Here is a tiny trained network, its code and every weight. The questions are about switching its units off for an input and a class, where a switched-off unit gives its printed mean instead of its output.

import numpy as np


def w(rows, s, z=0):
    codes = np.array(rows[::2]) - 128.0
    scale = np.full(codes.shape[1], s)
    scale[-1] = z or s
    return codes * scale


def norm(h):
    return h / np.sqrt((h * h).mean(-1, keepdims=True) + 1e-5)


def f(y):
    return y / 2 * (1 + np.tanh(0.7978845608 * (y + 0.044715 * y**3)))


def log_softmax(a):
    a = a - a.max(-1, keepdims=True)
    return a - np.log(np.exp(a).sum(-1, keepdims=True))


def net(x, mask):
    res = np.array(x, float).reshape(1, 8) / 4 @ E
    u = 0
    for l in range(2):
        y = f(norm(res) @ A[l][:, :-1].T + A[l][:, -1])
        res = res + np.where(mask[u : u + 3], y, B[l][:, -1]) @ B[l][:, :-1]
        u += 3
    return log_softmax(norm(res)[-1] @ U[:, :-1].T + U[:, -1])


A, B = {}, {}
E = w([
[156,187,106],'x0',
[81,81,84],'x1',
[147,158,90],'x2',
[56,52,80],'x3',
[78,112,2],'x4',
[93,103,93],'x5',
[127,3,47],'x6',
[21,88,216],'x7',
],0.0061)
A[0] = w([
[80,202,106,156],'L0N0',
[237,174,153,6],'L0N1',
[251,179,129,52],'L0N2',
],0.012,0.0016)
B[0] = w([
[21,125,4,187],'L0N0',
[207,254,130,232],'L0N1',
[193,211,83,254],'L0N2',
],0.0087,0.0049)
A[1] = w([
[93,149,1,254],'L1N0',
[162,132,138,35],'L1N1',
[85,47,77,145],'L1N2',
],0.01,0.0031)
B[1] = w([
[127,1,105,254],'L1N0',
[224,169,43,116],'L1N1',
[235,133,183,201],'L1N2',
],0.0084,0.0065)
U = w([
[6,108,70,3],'0',
[34,160,110,3],'1',
[112,152,143,74],'2',
[144,37,98,246],'3',
[7,88,224,75],'4',
[232,245,66,118],'5',
],0.011,0.0076)

Each question gives the input, the list of numbers given to net, and the class t.
The units are the neurons (one row each of A and B). Each row of codes is followed by its name. A weight is (code - 128) times the scale printed after its matrix; where a second scale follows, it is the last column's (A, B and U).
mask holds one flag per neuron, layer by layer. A switched-off neuron (its flag False) gives its mean, the last column of its row in B, instead of its output. The means were averaged over made-up inputs and are rounded, as every weight is.
A unit's drop is (log p(t) with every unit on - log p(t) with that unit switched off) / (log p(t) with every unit on - log p(t) with every unit switched off).
The circuit of an input: a set's keep is (log p(t) with only the set's units on - log p(t) with every unit switched off) / (log p(t) with every unit on - log p(t) with every unit switched off). Starting from all 6 units, units are removed one at a time, each time the one whose removal leaves the highest keep (on an exact tie, the one counted first), for as long as the keep stays at least 0.8.
circuit, biggest first: the units of the circuit, biggest drop first
k most important neurons: the k neurons with the biggest drops, biggest first
k most important neurons of layer l: the k neurons of layer l with the biggest drops, biggest first
drop of u: that unit's drop, to one decimal
input [6,3,-5,3,4,5,-5,2], class 3: circuit, biggest first => (L1N0)
input [7,-3,-6,3,0,8,-6,-3], class 3: 3 most important neurons => (L0N0; L1N0; L1N2)
input [8,-8,5,3,7,6,0,-5], class 3: circuit, biggest first => (L1N0; L0N1)
input [4,-8,-8,-4,5,8,-1,1], class 3: circuit, biggest first => (L0N0; L1N0)
input [-5,-7,-2,6,-1,2,-8,0], class 4: 2 most important neurons of layer 0 => (L0N2; L0N1)
input [2,6,6,-5,8,3,1,-7], class 3: 2 most important neurons => (L1N0; L0N1)
input [5,-2,6,7,3,-3,-2,4], class 3: 2 most important neurons of layer 1 => (L1N0; L1N2)
input [5,3,-4,0,0,2,-1,-1], class 0: drop of L0N0 => 0.4
input [7,-2,6,4,-1,7,-4,2], class 0: drop of L0N0 => 0.1
input [2,-7,5,4,7,4,-6,1], class 3: drop of L1N0 => 0.3
input [3,0,3,2,8,3,-7,-4], class 0: drop of L1N0 => -0.1
